How the points are linked:
zute n koru
zute z malo
zute v rogo
zute b kino
levo n nepa
levo z laga
levo v pabo
levo b siri
zudu n duge
zudu z meki
zudu v gego
zudu b zudo
tifa n doto
tifa z lume
tifa v mamo
tifa b data
zudo n zudu
zudo z kugi
zudo v doza
zudo b gego
lopu n relu
lopu z vupa
lopu v buno
lopu b butu
nuse n zuni
nuse z kupu
nuse v mulu
nuse b mavu
zepo n nizo
zepo z pada
zepo v vine
zepo b rule
muba n zeve
muba z podi
muba v goki
muba b munu
kizu n bodo
kizu z rado
kizu v rulu
kizu b goba
sime n neni
sime z fufe
sime v moka
sime b movo
kino n zute
kino z nifi
kino v lume
kino b rogo
kidi n nuve
kidi z zeki
kidi v tivu
kidi b topu
vupa n fani
vupa z ragi
vupa v rame
vupa b lisu
neni n gapu
neni z nada
neni v movo
neni b sime
mune n dete
mune z vine
mune v kidi
mune b nuve
pulo n zama
pulo z mavu
pulo v zudu
pulo b duge
mulu n mavu
mulu z tifa
mulu v kugi
mulu b meki
nuve n mune
nuve z tezi
nuve v topu
nuve b kidi
rova n zako
rova z rapo
rova v zemo
rova b defi
mamo n data
mamo z dapu
mamo v kefa
mamo b pugi
lovo n fiba
lovo z lopu
lovo v zeve
lovo b bima
dula n rame
dula z goba
dula v nipi
dula b libi
giku n geku
giku z tima
giku v rari
giku b puro
mevi n podi
mevi z libi
mevi v guvo
mevi b mopa
puro n giku
puro z nizo
puro v dete
puro b rari
zade n buva
zade z doza
zade v zibu
zade b rupi
buso n livu
buso z zade
buso v dide
buso b suke
tonu n mufi
tonu z fufo
tonu v fame
tonu b rado
rame n lisu
rame z kizu
rame v libi
rame b dula
doba n goki
doba z guvo
doba v relu
doba b dure
tipa n sika
tipa z pabo
tipa v badu
tipa b dopu
fedi n tiri
fedi z kefa
fedi v giru
fedi b taza
tivu n topu
tivu z kata
tivu v nizo
tivu b tima
gego n zudo
gego z tiri
gego v gabo
gego b doza
zomu n dimo
zomu z duge
zomu v guba
zomu b gusi
zeki n tezi
zeki z mila
zeki v kata
zeki b negu
fame n rado
fame z boga
fame v dasa
fame b sona
doza n gego
doza z fedi
doza v zuni
doza b gabo
laga n ronu
laga z dimo
laga v bema
laga b domi
sune n vodi
sune z goki
sune v saze
sune b nata
rari n puro
rari z zepo
rari v mune
rari b dete
ragi n bupu
ragi z mufi
ragi v kizu
ragi b bodo
tire n rapo
tire z neni
tire v sefu
tire b nuva
dapu n fare
dapu z gopa
dapu v guti
dapu b gudu
moka n movo
moka z nepa
moka v sika
moka b refa
movo n sime
movo z zuke
movo v refa
movo b moka
fare n lume
fare z kiko
fare v gudu
fare b dapu
mabu n soni
mabu z saze
mabu v vate
mabu b pada
dure n doba
dure z ruka
dure v lopu
dure b relu
sane n guti
sane z geku
sane v nifi
sane b malo
fufe n nada
fufe z veko
fufe v nepa
fufe b zuke
pada n mabu
pada z fiba
pada v dolu
pada b vate
veko n bizu
veko z suke
veko v ronu
veko b patu
mufi n zemo
mufi z sefu
mufi v rado
mufi b tonu
malo n sane
malo z giku
malo v fato
malo b nifi
kupu n giru
kupu z kino
kupu v tifa
kupu b doto
gusi n zomu
gusi z zudu
gusi v buva
gusi b guba
refa n moka
refa z levo
refa v tipa
refa b sika
gudu n dapu
gudu z mora
gudu v sane
gudu b guti
zemo n defi
zemo z nuva
zemo v tonu
zemo b mufi
rapo n dasa
rapo z gapu
rapo v nuva
rapo b tire
saze n nata
saze z dure
saze v lovo
saze b fiba
kiko n lapa
kiko z mune
kiko v mora
kiko b gopa
soni n kata
soni z nata
soni v pada
soni b mabu
butu n lopu
butu z lisu
butu v podi
butu b buno
mopa n mevi
mopa z nipi
mopa v ruka
mopa b guvo
sona n fame
sona z demu
sona v rapo
sona b dasa
guvo n mopa
guvo z sifu
guvo v fani
guvo b ruka
nada n badu
nada z bizu
nada v zuke
nada b fufe
rado n tonu
rado z mura
rado v sona
rado b fame
rafe n pabo
rafe z sipu
rafe v bizu
rafe b mibi
koru n kefa
koru z sane
koru v kino
koru b zute
negu n zeki
negu z vodi
negu v soni
negu b kata
rogo n kino
rogo z fato
rogo v fare
rogo b lume
vodi n mila
vodi z munu
vodi v nata
vodi b sune
relu n dure
relu z fani
relu v butu
relu b lopu
dasa n sona
dasa z potu
dasa v tire
dasa b rapo
ruka n guvo
ruka z sesu
ruka v vupa
ruka b fani
doto n kupu
doto z rogo
doto v data
doto b tifa
mavu n nuse
mavu z doto
mavu v meki
mavu b mulu
domi n laga
domi z zomu
domi v sipu
domi b bema
kugi n meki
kugi z mamo
kugi v fedi
kugi b tiri
nuva n tire
nuva z sime
nuva v fufo
nuva b sefu
kata n negu
kata z sune
kata v mabu
kata b soni
libi n dula
libi z rulu
libi v sifu
libi b nipi
rulu n goba
rulu z sona
rulu v rova
rulu b zako
kefa n pugi
kefa z guti
kefa v zute
kefa b koru
buva n guba
buva z gego
buva v rupi
buva b zade
vate n pada
vate z lovo
vate v zezo
vate b dolu
bupu n sesu
bupu z zemo
bupu v bodo
bupu b ragi
tiri n kugi
tiri z pugi
tiri v taza
tiri b fedi
mubo n mora
mubo z topu
mubo v giku
mubo b geku
goba n kizu
goba z fame
goba v zako
goba b rulu
bizu n mibi
bizu z buso
bizu v patu
bizu b veko
patu n veko
patu z dide
patu v laga
patu b ronu
data n tifa
data z fare
data v pugi
data b mamo
mura n fufo
mura z refa
mura v demu
mura b boga
demu n boga
demu z tipa
demu v gapu
demu b potu
nifi n malo
nifi z puro
nifi v lapa
nifi b fato
lume n rogo
lume z lapa
lume v dapu
lume b fare
podi n buno
podi z dula
podi v mopa
podi b mevi
dete n rari
dete z rule
dete v nuve
dete b mune
badu n dopu
badu z mibi
badu v fufe
badu b nada
pugi n mamo
pugi z gudu
pugi v koru
pugi b kefa
livu n sipu
livu z buva
livu v suke
livu b buso
meki n mulu
meki z data
meki v tiri
meki b kugi
tima n tivu
tima z soni
tima v zepo
tima b nizo
gabo n doza
gabo z taza
gabo v nuse
gabo b zuni
mila n zezo
mila z muba
mila v sune
mila b vodi
fiba n saze
fiba z relu
fiba v bima
fiba b lovo
nepa n zuke
nepa z ronu
nepa v siri
nepa b levo
zama n zibu
zama z nuse
zama v duge
zama b pulo
geku n mubo
geku z tivu
geku v puro
geku b giku
sika n refa
sika z siri
sika v dopu
sika b tipa
buno n butu
buno z rame
buno v mevi
buno b podi
ronu n patu
ronu z soka
ronu v domi
ronu b laga
lapa n fato
lapa z dete
lapa v gopa
lapa b kiko
lisu n vupa
lisu z bodo
lisu v dula
lisu b rame
sifu n nipi
sifu z rova
sifu v bupu
sifu b sesu
dimo n soka
dimo z pulo
dimo v gusi
dimo b zomu
dide n suke
dide z zibu
dide v dimo
dide b soka
nizo n tima
nizo z mabu
nizo v rule
nizo b zepo
fufo n sefu
fufo z moka
fufo v boga
fufo b mura
zako n rulu
zako z dasa
zako v defi
zako b rova
zeve n bima
zeve z buno
zeve v munu
zeve b muba
goki n munu
goki z mopa
goki v dure
goki b doba
boga n mura
boga z sika
boga v potu
boga b demu
zuke n fufe
zuke z patu
zuke v levo
zuke b nepa
nipi n libi
nipi z zako
nipi v sesu
nipi b sifu
guti n gudu
guti z mubo
guti v malo
guti b sane
potu n demu
potu z dopu
potu v neni
potu b gapu
pabo n siri
pabo z bema
pabo v mibi
pabo b rafe
sesu n sifu
sesu z defi
sesu v ragi
sesu b bupu
siri n levo
siri z domi
siri v rafe
siri b pabo
fani n ruka
fani z bupu
fani v lisu
fani b vupa
fato n nifi
fato z rari
fato v kiko
fato b lapa
tezi n vine
tezi z zezo
tezi v negu
tezi b zeki
rupi n zade
rupi z gabo
rupi v zama
rupi b zibu
duge n pulo
duge z mulu
duge v zudo
duge b zudu
mora n gopa
mora z kidi
mora v geku
mora b mubo
dolu n vate
dolu z bima
dolu v mila
dolu b zezo
bema n domi
bema z gusi
bema v livu
bema b sipu
taza n fedi
taza z koru
taza v kupu
taza b giru
defi n rova
defi z tire
defi v mufi
defi b zemo
dopu n tipa
dopu z rafe
dopu v nada
dopu b badu
zibu n rupi
zibu z zuni
zibu v pulo
zibu b zama
guba n gusi
guba z zudo
guba v zade
guba b buva
sipu n bema
sipu z guba
sipu v buso
sipu b livu
soka n dide
soka z zama
soka v zomu
soka b dimo
mibi n rafe
mibi z livu
mibi v veko
mibi b bizu
topu n kidi
topu z negu
topu v tima
topu b tivu
munu n muba
munu z mevi
munu v doba
munu b goki
giru n taza
giru z zute
giru v doto
giru b kupu
nata n sune
nata z doba
nata v fiba
nata b saze
bodo n ragi
bodo z tonu
bodo v goba
bodo b kizu
suke n buso
suke z rupi
suke v soka
suke b dide
gapu n potu
gapu z badu
gapu v sime
gapu b neni
bima n lovo
bima z butu
bima v muba
bima b zeve
rule n zepo
rule z vate
rule v tezi
rule b vine
gopa n kiko
gopa z nuve
gopa v mubo
gopa b mora
sefu n nuva
sefu z movo
sefu v mura
sefu b fufo
zezo n dolu
zezo z zeve
zezo v vodi
zezo b mila
vine n rule
vine z dolu
vine v zeki
vine b tezi
zuni n gabo
zuni z giru
zuni v mavu
zuni b nuse

In the rows, 483 stands for zero.

The rows follow the links: the fewer symbols apart two points are, the more alike their rows tend to be.

Each row is also shifted at random along 4 hidden directions that mean nothing.

Some points, each with a row of numbers:
nuva: [ 386,  495,  529,  573,  613,  570,  437,  448,  488,  451,  513,  521,  436,  484,  479,  485,  498,  495,  478,  468,  480,  568,  451,  472,  582,  518,  519,  459,  519,  406,  582,  545,  554,  548,  537,  496,  445,  446,  454,  473,  474,  552,  475,  445,  462,  495,  505,  474,  495,  491,  522,  456,  492,  528]
vupa: [ 715,  494,  515,  501,  526,  498,  409,  416,  487,  551,  534,  447,  494,  521,  504,  389,  478,  421,  510,  493,  497,  542,  534,  481,  489,  544,  577,  530,  512,  442,  475,  529,  483,  441,  548,  485,  502,  548,  487,  476,  459,  517,  499,  510,  506,  440,  537,  479,  490,  513,  405,  496,  461,  493]
mubo: [ 439,  431,  389,  444,  412,  471,  441,  524,  470,  477,  460,  535,  594,  439,  466,  569,  417,  541,  454,  494,  531,  561,  510,  544,  504,  452,  548,  457,  513,  459,  433,  556,  395,  575,  477,  476,  461,  505,  457,  510,  515,  485,  510,  509,  475,  454,  491,  384,  485,  558,  467,  489,  527,  371]
laga: [ 483,  505,  540,  437,  411,  581,  503,  521,  460,  443,  505,  537,  475,  504,  414,  506,  566,  555,  420,  498,  472,  444,  446,  501,  449,  429,  453,  524,  411,  459,  444,  414,  410,  452,  450,  449,  385,  533,  458,  537,  502,  521,  539,  513,  397,  467,  437,  478,  445,  461,  453,  485,  516,  566]
zeve: [ 363,  466,  468,  458,  458,  405,  504,  417,  507,  543,  503,  363,  424,  511,  496,  388,  472,  424,  516,  472,  503,  394,  497,  318,  392,  537,  464,  480,  497,  600,  448,  439,  614,  401,  427,  486,  590,  479,  510,  432,  433,  464,  466,  471,  498,  478,  420,  525,  498,  473,  443,  485,  435,  505]
rulu: [ 483,  519,  535,  563,  590,  485,  462,  417,  505,  482,  515,  451,  398,  517,  507,  418,  491,  389,  524,  469,  460,  520,  490,  439,  552,  537,  499,  479,  528,  444,  548,  539,  608,  464,  518,  512,  533,  434,  495,  419,  463,  478,  442,  460,  525,  497,  524,  531,  504,  458,  477,  467,  438,  526]
ruka: [ 446,  492,  519,  497,  551,  462,  438,  401,  510,  553,  506,  418,  456,  515,  515,  379,  472,  443,  519,  482,  484,  489,  504,  418,  470,  553,  537,  487,  510,  505,  514,  494,  546,  440,  526,  493,  545,  531,  497,  457,  417,  518,  473,  494,  508,  462,  514,  522,  502,  491,  467,  496,  450,  492]
rogo: [ 351,  468,  425,  490,  499,  440,  475,  532,  470,  481,  439,  518,  576,  436,  526,  556,  430,  484,  506,  492,  483,  534,  519,  588,  520,  460,  506,  477,  495,  449,  484,  515,  382,  539,  537,  497,  471,  483,  488,  510,  518,  465,  471,  481,  533,  493,  533,  447,  493,  514,  516,  493,  499,  367]
doba: [ 536,  496,  507,  364,  321,  451,  459,  426,  512,  525,  513,  430,  462,  558,  410,  383,  502,  461,  456,  498,  497,  439,  518,  394,  399,  484,  533,  505,  472,  532,  363,  487,  506,  381,  388,  459,  560,  594,  492,  441,  426,  455,  526,  592,  460,  412,  469,  504,  469,  482,  354,  514,  459,  507]
sime: [ 370,  513,  529,  521,  472,  557,  504,  477,  477,  400,  532,  508,  385,  517,  417,  496,  549,  447,  453,  470,  472,  486,  451,  421,  533,  464,  450,  489,  485,  436,  482,  502,  588,  471,  426,  484,  457,  413,  467,  441,  517,  479,  487,  465,  444,  494,  438,  490,  472,  448,  440,  448,  475,  581]
zako: [ 408,  519,  553,  515,  554,  520,  430,  418,  517,  478,  499,  497,  428,  523,  465,  428,  494,  471,  485,  475,  460,  549,  475,  469,  559,  516,  543,  458,  516,  427,  547,  556,  550,  496,  511,  495,  511,  509,  473,  442,  430,  515,  473,  516,  486,  468,  545,  519,  496,  476,  493,  486,  469,  511]
buno: [ 559,  453,  486,  529,  611,  496,  397,  406,  483,  596,  523,  421,  531,  478,  555,  395,  446,  476,  524,  491,  524,  536,  517,  454,  461,  582,  583,  513,  520,  487,  528,  494,  479,  483,  602,  484,  486,  551,  479,  520,  434,  583,  493,  459,  495,  455,  509,  460,  503,  547,  471,  493,  479,  464]
zama: [ 431,  498,  500,  525,  569,  471,  538,  524,  453,  507,  467,  458,  504,  452,  565,  493,  509,  459,  532,  489,  452,  416,  488,  537,  444,  485,  413,  540,  430,  499,  519,  369,  407,  435,  567,  489,  437,  469,  511,  542,  515,  493,  464,  419,  516,  530,  480,  521,  477,  450,  537,  489,  475,  486]
gapu: [ 590,  501,  540,  521,  541,  574,  461,  470,  504,  423,  480,  558,  421,  492,  434,  500,  506,  562,  435,  466,  464,  539,  407,  494,  568,  478,  485,  420,  496,  430,  577,  538,  540,  563,  473,  482,  445,  455,  445,  469,  454,  522,  480,  486,  428,  494,  506,  491,  483,  467,  558,  463,  509,  553]
boga: [ 521,  521,  538,  510,  469,  548,  490,  468,  493,  401,  518,  523,  383,  527,  412,  486,  536,  453,  451,  470,  461,  507,  451,  451,  554,  463,  463,  471,  495,  422,  493,  537,  584,  483,  422,  489,  477,  426,  469,  425,  500,  462,  480,  491,  455,  488,  476,  501,  476,  444,  452,  456,  474,  572]
fame: [ 532,  522,  549,  524,  532,  523,  462,  438,  515,  437,  492,  515,  393,  521,  448,  453,  503,  465,  471,  467,  451,  535,  450,  469,  573,  495,  498,  441,  516,  428,  550,  560,  584,  505,  468,  497,  508,  452,  472,  422,  450,  478,  461,  500,  481,  487,  530,  525,  494,  450,  504,  471,  465,  540]
sefu: [ 296,  521,  559,  468,  457,  577,  440,  455,  507,  415,  503,  559,  426,  529,  385,  483,  532,  537,  421,  481,  464,  548,  446,  473,  563,  458,  533,  450,  488,  405,  503,  556,  521,  519,  444,  474,  456,  524,  447,  455,  452,  520,  510,  552,  419,  451,  507,  489,  473,  473,  469,  479,  503,  539]
siri: [ 499,  496,  530,  505,  500,  561,  522,  498,  476,  428,  494,  517,  414,  488,  444,  505,  541,  536,  443,  472,  469,  446,  410,  454,  491,  464,  416,  471,  452,  482,  525,  438,  529,  495,  448,  473,  423,  436,  461,  493,  491,  511,  488,  450,  418,  511,  433,  499,  467,  445,  525,  459,  499,  585]
kidi: [ 282,  436,  375,  461,  377,  398,  528,  501,  474,  462,  491,  425,  476,  465,  467,  523,  449,  418,  490,  471,  531,  436,  510,  373,  442,  473,  441,  471,  517,  560,  388,  492,  582,  474,  380,  492,  553,  394,  498,  429,  531,  409,  467,  445,  504,  493,  388,  439,  492,  500,  420,  462,  464,  439]
mibi: [ 418,  512,  532,  481,  429,  531,  562,  507,  470,  411,  509,  484,  379,  511,  425,  495,  572,  469,  452,  473,  458,  390,  433,  412,  456,  441,  376,  504,  434,  502,  460,  405,  555,  422,  396,  474,  453,  419,  483,  465,  516,  457,  487,  457,  432,  512,  397,  521,  459,  415,  461,  458,  473,  603]
zuni: [ 487,  502,  492,  485,  516,  460,  509,  533,  460,  505,  453,  496,  547,  458,  543,  509,  488,  472,  518,  499,  450,  464,  513,  600,  468,  461,  461,  530,  439,  464,  488,  421,  344,  453,  564,  486,  441,  517,  505,  542,  511,  474,  478,  480,  524,  501,  527,  502,  474,  468,  514,  505,  487,  437]
lovo: [ 760,  426,  415,  523,  504,  496,  417,  446,  433,  581,  582,  395,  557,  477,  537,  429,  460,  388,  522,  503,  572,  516,  569,  431,  414,  561,  564,  590,  518,  482,  397,  483,  470,  431,  556,  473,  461,  500,  487,  521,  539,  535,  526,  427,  497,  442,  434,  384,  484,  569,  325,  473,  476,  475]
mevi: [ 467,  505,  526,  430,  437,  441,  464,  408,  520,  533,  503,  417,  434,  546,  461,  369,  491,  438,  494,  486,  476,  448,  505,  393,  437,  517,  519,  485,  490,  529,  448,  487,  552,  401,  443,  480,  576,  551,  504,  431,  411,  468,  484,  549,  493,  446,  495,  541,  489,  468,  423,  507,  442,  509]
nuse: [ 481,  518,  506,  449,  471,  430,  534,  530,  488,  484,  419,  500,  512,  473,  517,  499,  488,  492,  504,  493,  427,  431,  487,  585,  464,  442,  433,  490,  432,  494,  493,  422,  376,  451,  507,  488,  485,  515,  511,  509,  476,  437,  463,  511,  526,  506,  537,  543,  476,  436,  547,  511,  477,  444]
sika: [ 612,  488,  506,  579,  575,  565,  500,  486,  465,  428,  523,  506,  409,  476,  478,  508,  524,  466,  475,  463,  482,  500,  434,  455,  539,  496,  434,  483,  496,  442,  550,  486,  575,  515,  491,  491,  425,  374,  464,  474,  526,  507,  469,  401,  456,  524,  446,  473,  481,  463,  507,  438,  488,  579]
dimo: [ 848,  493,  514,  536,  594,  481,  559,  522,  475,  493,  439,  479,  453,  447,  556,  488,  498,  513,  510,  470,  440,  402,  421,  539,  455,  486,  363,  474,  439,  527,  587,  374,  460,  480,  529,  488,  447,  417,  500,  524,  481,  476,  439,  404,  493,  555,  486,  548,  481,  423,  620,  474,  481,  542]
kino: [ 459,  501,  451,  414,  368,  408,  512,  539,  493,  444,  422,  529,  526,  479,  460,  542,  456,  472,  476,  492,  454,  486,  515,  579,  503,  413,  472,  464,  475,  469,  423,  521,  401,  488,  434,  488,  518,  494,  500,  460,  504,  385,  471,  552,  528,  478,  535,  493,  479,  464,  480,  504,  482,  397]
relu: [ 790,  471,  496,  439,  465,  475,  423,  422,  504,  564,  501,  447,  504,  514,  481,  389,  458,  496,  483,  493,  506,  500,  504,  461,  438,  528,  558,  488,  497,  507,  464,  506,  474,  456,  492,  468,  523,  574,  481,  480,  418,  508,  507,  537,  476,  434,  516,  485,  486,  513,  440,  509,  476,  487]
dure: [ 637,  502,  527,  368,  387,  397,  499,  411,  560,  525,  435,  432,  399,  546,  433,  365,  466,  524,  465,  470,  453,  396,  445,  383,  414,  494,  468,  398,  480,  601,  480,  479,  583,  430,  360,  477,  628,  550,  501,  402,  346,  427,  462,  584,  475,  458,  503,  590,  494,  433,  519,  519,  445,  518]
topu: [ 362,  416,  361,  496,  432,  432,  491,  500,  455,  488,  510,  434,  523,  445,  494,  530,  434,  433,  495,  479,  554,  479,  522,  406,  450,  494,  481,  491,  525,  529,  406,  502,  535,  503,  444,  487,  508,  407,  485,  467,  547,  457,  484,  422,  499,  486,  396,  398,  492,  538,  416,  459,  483,  424]
pugi: [ 535,  510,  445,  478,  428,  367,  562,  539,  483,  447,  433,  472,  476,  473,  514,  525,  462,  375,  532,  480,  439,  437,  524,  547,  494,  434,  402,  487,  480,  496,  441,  480,  472,  440,  446,  510,  548,  404,  531,  433,  537,  340,  427,  478,  578,  523,  514,  527,  488,  428,  485,  485,  441,  424]
muba: [ 570,  464,  472,  471,  499,  397,  502,  414,  519,  552,  477,  376,  419,  499,  516,  385,  450,  451,  518,  465,  493,  401,  472,  350,  408,  546,  454,  445,  506,  607,  501,  449,  617,  434,  439,  493,  599,  466,  510,  428,  408,  460,  444,  464,  507,  493,  451,  544,  505,  466,  507,  487,  438,  507]
nuve: [ 253,  415,  393,  453,  474,  431,  470,  489,  507,  494,  421,  489,  533,  428,  485,  538,  398,  598,  461,  468,  523,  497,  448,  444,  476,  488,  498,  377,  518,  560,  519,  515,  508,  602,  448,  484,  520,  474,  462,  487,  437,  505,  470,  473,  462,  490,  455,  441,  505,  534,  585,  485,  518,  392]
soka: [ 573,  481,  496,  564,  596,  528,  525,  524,  430,  501,  508,  461,  498,  448,  561,  503,  525,  460,  519,  487,  478,  432,  476,  517,  446,  499,  415,  561,  437,  480,  523,  366,  424,  447,  578,  481,  388,  438,  493,  563,  544,  530,  483,  380,  485,  529,  443,  482,  470,  469,  509,  466,  489,  533]
mune: [ 506,  426,  364,  530,  505,  362,  553,  498,  492,  477,  444,  416,  450,  426,  539,  526,  402,  430,  527,  449,  511,  430,  468,  396,  471,  505,  389,  405,  543,  592,  507,  492,  632,  530,  418,  517,  581,  311,  509,  417,  507,  396,  405,  377,  544,  551,  421,  479,  515,  479,  554,  450,  455,  436]
sona: [ 344,  514,  545,  556,  597,  517,  470,  430,  519,  445,  485,  495,  384,  502,  477,  457,  496,  478,  489,  458,  451,  522,  434,  437,  575,  516,  481,  423,  522,  449,  598,  538,  618,  525,  493,  506,  511,  430,  475,  426,  439,  503,  442,  464,  483,  509,  515,  534,  504,  451,  555,  464,  465,  535]
kupu: [ 604,  517,  435,  542,  471,  343,  606,  541,  454,  455,  475,  408,  443,  474,  565,  509,  484,  247,  585,  476,  440,  391,  556,  512,  473,  459,  347,  552,  481,  501,  421,  433,  523,  364,  470,  525,  553,  322,  565,  418,  601,  306,  403,  402,  628,  556,  479,  541,  488,  403,  431,  463,  402,  458]
lume: [ 275,  468,  417,  498,  485,  431,  485,  533,  463,  474,  458,  499,  563,  438,  526,  556,  441,  449,  513,  491,  490,  521,  535,  561,  514,  461,  496,  496,  498,  454,  460,  509,  406,  517,  527,  499,  476,  464,  496,  500,  537,  454,  471,  468,  540,  495,  509,  443,  490,  511,  484,  487,  489,  373]
rule: [ 448,  409,  412,  393,  410,  490,  413,  481,  506,  521,  440,  524,  584,  447,  440,  515,  408,  672,  415,  487,  544,  535,  452,  478,  453,  480,  571,  395,  503,  534,  478,  532,  420,  607,  448,  454,  478,  580,  436,  525,  411,  553,  530,  543,  407,  433,  473,  405,  488,  572,  535,  506,  549,  402]
livu: [ 489,  488,  536,  502,  583,  527,  527,  505,  489,  484,  436,  509,  459,  452,  511,  496,  510,  610,  468,  471,  447,  418,  389,  505,  459,  479,  404,  441,  427,  530,  604,  378,  455,  520,  518,  475,  423,  483,  470,  545,  435,  545,  469,  440,  434,  531,  469,  536,  477,  445,  648,  483,  511,  541]
podi: [ 640,  492,  531,  427,  483,  447,  447,  406,  539,  550,  460,  447,  453,  524,  477,  374,  459,  524,  482,  479,  469,  472,  466,  437,  452,  526,  528,  430,  496,  539,  518,  502,  527,  464,  463,  480,  570,  567,  488,  448,  362,  492,  476,  554,  481,  454,  534,  548,  497,  475,  519,  515,  464,  495]
ragi: [ 380,  531,  577,  428,  463,  505,  422,  409,  543,  485,  475,  510,  435,  551,  419,  402,  496,  522,  455,  484,  447,  529,  469,  469,  529,  492,  564,  437,  496,  450,  514,  555,  515,  477,  462,  481,  537,  591,  471,  435,  377,  503,  493,  601,  462,  434,  564,  543,  489,  466,  484,  513,  473,  503]
rapo: [ 562,  511,  548,  527,  565,  554,  440,  444,  518,  443,  478,  547,  423,  500,  450,  471,  491,  535,  456,  467,  458,  562,  428,  501,  587,  494,  518,  417,  515,  415,  588,  568,  546,  559,  494,  490,  475,  474,  455,  451,  433,  520,  470,  502,  456,  486,  542,  505,  494,  471,  552,  473,  494,  532]
buva: [ 361,  516,  548,  415,  461,  495,  528,  518,  493,  481,  426,  518,  489,  486,  471,  489,  526,  589,  459,  492,  429,  402,  435,  537,  433,  436,  429,  476,  398,  517,  510,  378,  380,  458,  482,  465,  445,  563,  485,  539,  437,  503,  495,  528,  445,  493,  494,  549,  463,  434,  571,  514,  503,  503]
gusi: [ 485,  518,  541,  444,  461,  474,  565,  521,  486,  468,  443,  487,  445,  490,  482,  481,  536,  522,  477,  484,  426,  371,  437,  503,  427,  441,  379,  488,  405,  533,  500,  367,  442,  425,  455,  474,  467,  492,  501,  506,  466,  458,  473,  489,  468,  516,  467,  565,  465,  408,  551,  496,  478,  537]
kugi: [ 339,  502,  481,  466,  468,  466,  486,  537,  454,  493,  466,  508,  574,  467,  518,  524,  490,  461,  508,  509,  462,  491,  540,  605,  477,  447,  500,  550,  445,  437,  442,  449,  318,  453,  557,  480,  436,  545,  500,  542,  528,  477,  501,  509,  523,  476,  528,  472,  470,  489,  460,  511,  492,  410]
geku: [ 584,  425,  358,  533,  491,  418,  496,  523,  457,  479,  477,  463,  538,  423,  533,  557,  409,  424,  514,  474,  531,  513,  520,  492,  498,  490,  469,  473,  537,  495,  458,  529,  505,  541,  485,  503,  501,  371,  491,  469,  561,  432,  453,  403,  537,  510,  456,  407,  500,  528,  474,  456,  482,  402]

Where do the symbols, taken in turn from left to right, take each start?
Answer with the point's name.
[ 343,  528,  563,  451,  480,  488,  434,  405,  529,  497,  493,  478,  428,  547,  441,  395,  500,  471,  477,  483,  455,  512,  489,  442,  511,  506,  550,  463,  499,  462,  499,  537,  538,  450,  471,  486,  546,  564,  485,  432,  400,  497,  484,  567,  482,  443,  542,  542,  491,  465,  458,  505,  457,  504]
z b v v: fame
[ 470,  522,  481,  379,  323,  420,  515,  545,  493,  443,  427,  542,  531,  501,  438,  528,  482,  474,  467,  503,  439,  474,  522,  600,  486,  391,  478,  488,  449,  454,  390,  503,  354,  451,  425,  478,  506,  542,  504,  468,  501,  380,  490,  591,  517,  462,  547,  505,  465,  452,  452,  519,  482,  409]
z v z v n: mubo
[ 373,  516,  541,  498,  471,  548,  510,  476,  498,  398,  499,  522,  373,  516,  409,  493,  541,  500,  438,  464,  457,  472,  419,  423,  534,  458,  435,  446,  479,  461,  516,  500,  593,  494,  407,  484,  473,  424,  463,  436,  477,  478,  476,  483,  432,  500,  450,  515,  475,  434,  498,  456,  481,  579]
v v z b: rafe
[ 666,  475,  393,  456,  339,  421,  505,  549,  452,  437,  486,  504,  539,  474,  465,  559,  454,  376,  491,  495,  501,  511,  561,  554,  500,  423,  479,  523,  504,  439,  349,  548,  429,  465,  427,  489,  500,  426,  502,  451,  593,  360,  487,  499,  542,  472,  487,  420,  473,  496,  364,  476,  474,  407]
z z n: tivu
[ 267,  527,  540,  451,  484,  425,  592,  514,  501,  470,  422,  455,  417,  487,  506,  474,  528,  497,  504,  475,  408,  332,  436,  469,  421,  449,  348,  467,  408,  572,  521,  344,  487,  409,  450,  488,  512,  469,  520,  484,  449,  438,  442,  473,  498,  538,  465,  602,  476,  387,  586,  496,  457,  520]
b v b: duge
[ 531,  479,  407,  404,  299,  377,  545,  531,  500,  419,  438,  494,  470,  488,  426,  541,  448,  440,  466,  476,  478,  446,  500,  480,  481,  411,  429,  435,  499,  523,  380,  534,  522,  479,  333,  489,  573,  416,  504,  400,  519,  332,  458,  528,  520,  487,  469,  483,  482,  456,  445,  482,  465,  426]
v n v n: mubo
[ 514,  533,  522,  409,  372,  450,  548,  541,  468,  464,  463,  497,  496,  512,  467,  492,  536,  443,  485,  505,  431,  404,  513,  562,  432,  412,  424,  549,  406,  479,  397,  406,  366,  378,  454,  473,  471,  531,  516,  499,  517,  410,  496,  541,  505,  479,  499,  533,  453,  425,  433,  511,  468,  486]
n v b z: fedi
[ 515,  444,  465,  500,  564,  458,  437,  415,  494,  585,  501,  401,  499,  475,  539,  399,  442,  491,  516,  480,  522,  478,  494,  401,  426,  571,  533,  479,  510,  551,  518,  466,  528,  478,  538,  483,  523,  521,  486,  497,  423,  550,  482,  453,  488,  470,  470,  481,  504,  528,  494,  491,  472,  474]
n z b: mevi
[ 585,  506,  535,  465,  415,  591,  493,  503,  471,  407,  517,  550,  432,  514,  389,  511,  558,  528,  412,  484,  476,  485,  435,  479,  504,  435,  459,  495,  452,  431,  459,  482,  490,  485,  416,  460,  409,  477,  450,  487,  509,  497,  524,  507,  402,  470,  445,  469,  452,  459,  443,  467,  509,  585]
b z z b: soka
[ 345,  497,  512,  521,  470,  576,  518,  508,  437,  427,  556,  484,  429,  498,  445,  510,  576,  443,  461,  484,  494,  443,  471,  426,  471,  461,  429,  557,  446,  453,  441,  419,  516,  431,  459,  470,  398,  428,  472,  503,  561,  510,  515,  429,  429,  496,  387,  459,  456,  463,  400,  448,  487,  588]
v v n z: buso
[ 386,  519,  533,  495,  420,  599,  440,  473,  460,  408,  571,  536,  444,  539,  388,  494,  561,  428,  437,  495,  492,  560,  507,  472,  552,  456,  541,  545,  490,  359,  411,  556,  505,  457,  456,  473,  421,  493,  456,  461,  542,  501,  536,  522,  435,  440,  471,  434,  460,  490,  332,  464,  490,  551]
b z b b: tipa
[ 600,  498,  500,  533,  536,  459,  454,  412,  480,  542,  550,  391,  445,  524,  527,  381,  489,  337,  543,  486,  495,  490,  546,  415,  468,  556,  520,  549,  517,  477,  459,  497,  563,  390,  526,  498,  539,  477,  512,  444,  487,  477,  471,  460,  539,  469,  493,  502,  496,  488,  379,  479,  428,  511]
v n n: fani
[ 467,  433,  403,  464,  487,  443,  456,  520,  499,  482,  408,  541,  574,  419,  499,  565,  392,  589,  465,  478,  503,  551,  467,  564,  523,  465,  518,  393,  516,  489,  526,  550,  418,  620,  495,  487,  488,  485,  462,  502,  465,  485,  470,  494,  491,  487,  527,  433,  502,  534,  590,  493,  528,  364]
b b: mora
